Below are the code and all the weights of a small trained network. Each question names an input and a class and asks about switching units off, where a switched-off unit gives its printed mean instead of its output.

import numpy as np


def w(rows, s, z=0):
    codes = np.array(rows[::2]) - 128.0
    scale = np.full(codes.shape[1], s)
    scale[-1] = z or s
    return codes * scale


def norm(h):
    return h / np.sqrt((h * h).mean(-1, keepdims=True) + 1e-5)


def f(y):
    return np.maximum(y, 0)


def log_softmax(a):
    a = a - a.max(-1, keepdims=True)
    return a - np.log(np.exp(a).sum(-1, keepdims=True))


def net(x, mask):
    res = np.array(x, float).reshape(1, 6) / 4 @ E
    u = 0
    for l in range(2):
        y = f(norm(res) @ A[l][:, :-1].T + A[l][:, -1])
        res = res + np.where(mask[u : u + 4], y, B[l][:, -1]) @ B[l][:, :-1]
        u += 4
    return log_softmax(norm(res)[-1] @ U[:, :-1].T + U[:, -1])


A, B = {}, {}
E = w([
[61,84,152,125,53,128,218,14,138,71,179,130],'x0',
[177,166,118,73,118,147,117,123,230,76,121,93],'x1',
[140,149,84,73,167,170,158,75,85,186,125,77],'x2',
[165,184,117,205,181,108,135,63,151,162,206,138],'x3',
[59,146,227,174,193,108,87,75,169,142,36,34],'x4',
[49,128,41,232,137,163,206,246,178,97,180,2],'x5',
],0.0069)
A[0] = w([
[76,87,141,199,131,105,125,136,22,188,143,153,2],'L0N1',
[172,178,135,73,117,185,88,114,254,76,157,103,29],'L0N2',
[160,219,157,219,192,109,161,80,172,129,200,183,27],'L0N3',
[132,131,164,234,33,50,65,182,186,67,142,211,45],'L0N4',
],0.0082,0.0079)
B[0] = w([
[170,186,62,177,27,31,178,111,128,105,34,134,205],'L0N1',
[110,134,85,238,66,29,204,122,19,179,38,175,216],'L0N2',
[143,49,188,69,32,146,54,189,96,182,157,38,230],'L0N3',
[136,148,127,33,254,116,203,81,101,105,134,72,255],'L0N4',
],0.0092,0.0034)
A[1] = w([
[61,53,179,162,54,161,200,1,171,74,177,144,49],'L1N1',
[119,174,53,94,108,200,148,75,82,203,118,102,69],'L1N2',
[73,75,155,51,81,160,143,190,111,67,29,120,1],'L1N3',
[14,155,227,218,158,138,49,60,168,135,47,65,12],'L1N4',
],0.0075,0.0058)
B[1] = w([
[197,185,99,161,223,144,27,254,133,184,42,139,228],'L1N1',
[44,132,220,102,177,105,151,86,177,12,119,97,196],'L1N2',
[158,115,183,174,81,95,75,39,104,221,243,33,201],'L1N3',
[149,143,47,83,61,185,177,138,118,41,223,221,253],'L1N4',
],0.0086,0.0056)
U = w([
[133,164,100,188,51,47,187,96,86,128,59,129,112],'0',
[146,97,184,109,57,140,55,120,115,185,214,31,97],'1',
[128,149,91,86,103,192,142,143,137,58,204,215,135],'2',
[94,137,182,75,247,105,180,79,130,87,114,66,102],'3',
[160,178,108,149,200,165,40,195,149,170,66,139,74],'4',
[103,97,146,140,130,149,120,115,187,140,132,153,252],'5',
],0.012,0.014)

Each question gives the input, the list of numbers given to net, and the class t.
The units are the neurons (one row each of A and B). Each row of codes is followed by its name. A weight is (code - 128) times the scale printed after its matrix; where a second scale follows, it is the last column's (A, B and U).
mask holds one flag per neuron, layer by layer. A switched-off neuron (its flag False) gives its mean, the last column of its row in B, instead of its output. The means were averaged over made-up inputs and are rounded, as every weight is.
A unit's drop is (log p(t) with every unit on - log p(t) with that unit switched off) / (log p(t) with every unit on - log p(t) with every unit switched off).
The circuit of an input: a set's keep is (log p(t) with only the set's units on - log p(t) with every unit switched off) / (log p(t) with every unit on - log p(t) with every unit switched off). Starting from all 8 units, units are removed one at a time, each time the one whose removal leaves the highest keep (on an exact tie, the one counted first), for as long as the keep stays at least 0.8.
circuit, biggest first: the units of the circuit, biggest drop first
unit that matters most: the unit with the biggest drop
k most important neurons: the k neurons with the biggest drops, biggest first
top k neurons in layer l: the k neurons of layer l with the biggest drops, biggest first
input [-3,8,6,-7,7,8], class 0: 4 most important neurons -> [L0N2, L0N3, L0N4, L1N1]
input [5,5,8,5,-5,7], class 3: 2 most important neurons -> [L1N2, L1N4]
input [6,-8,6,-7,-8,-2], class 0: 2 most important neurons -> [L1N4, L0N1]
input [-5,-7,5,-7,2,6], class 0: circuit, biggest first -> [L0N1]
input [-6,-5,5,-7,5,-7], class 1: 4 most important neurons -> [L1N1, L1N3, L0N4, L0N2]
input [2,-5,7,-2,-4,4], class 3: 2 most important neurons -> [L1N2, L1N4]
input [-6,-8,-4,-7,-7,-1], class 0: circuit, biggest first -> [L0N1, L1N4]
input [-3,-5,7,-7,-7,4], class 1: top 3 neurons in layer 0 -> [L0N4, L0N2, L0N1]
input [-1,-7,-8,-1,-6,4], class 3: 2 most important neurons -> [L0N4, L1N4]
input [-7,-3,8,0,7,1], class 3: 2 most important neurons -> [L1N2, L1N1]
input [6,-5,7,0,-5,6], class 3: 3 most important neurons -> [L1N2, L1N4, L0N2]
input [-8,3,8,6,1,-1], class 3: 2 most important neurons -> [L1N2, L1N1]
input [5,4,1,-7,-4,-6], class 1: top 2 neurons in layer 1 -> [L1N3, L1N4]
input [4,0,4,-5,3,0], class 1: most important neuron -> [L1N3]
input [1,2,8,8,5,-8], class 1: 3 most important neurons -> [L0N3, L0N4, L0N2]
input [-5,-8,3,-4,-8,0], class 0: 3 most important neurons -> [L0N1, L1N4, L1N1]
input [7,-5,5,6,1,-6], class 4: top 2 neurons in layer 0 -> [L0N4, L0N2]
input [-3,4,-8,0,-6,3], class 3: 2 most important neurons -> [L0N4, L1N4]
input [-4,-4,-5,3,5,-5], class 2: top 2 neurons in layer 1 -> [L1N4, L1N1]
input [6,6,2,4,7,-7], class 2: top 2 neurons in layer 0 -> [L0N1, L0N4]
input [8,3,-6,8,6,-7], class 1: unit that matters most -> L0N3
input [-7,-2,-1,-8,8,-7], class 1: top 2 neurons in layer 1 -> [L1N3, L1N1]
input [-2,1,4,1,4,-2], class 2: 2 most important neurons -> [L1N4, L0N4]
input [2,4,-8,1,-7,4], class 3: 2 most important neurons -> [L0N4, L1N4]
input [-8,8,4,-7,-6,2], class 0: circuit, biggest first -> [L0N2, L1N1]
input [-3,-8,6,0,-7,-4], class 0: top 2 neurons in layer 0 -> [L0N1, L0N4]
input [1,2,-1,-4,-3,-1], class 1: top neuron in layer 1 -> [L1N3]
input [7,-5,7,8,7,2], class 1: top 2 neurons in layer 0 -> [L0N3, L0N4]
input [1,-7,8,4,-5,7], class 3: top 2 neurons in layer 1 -> [L1N2, L1N4]
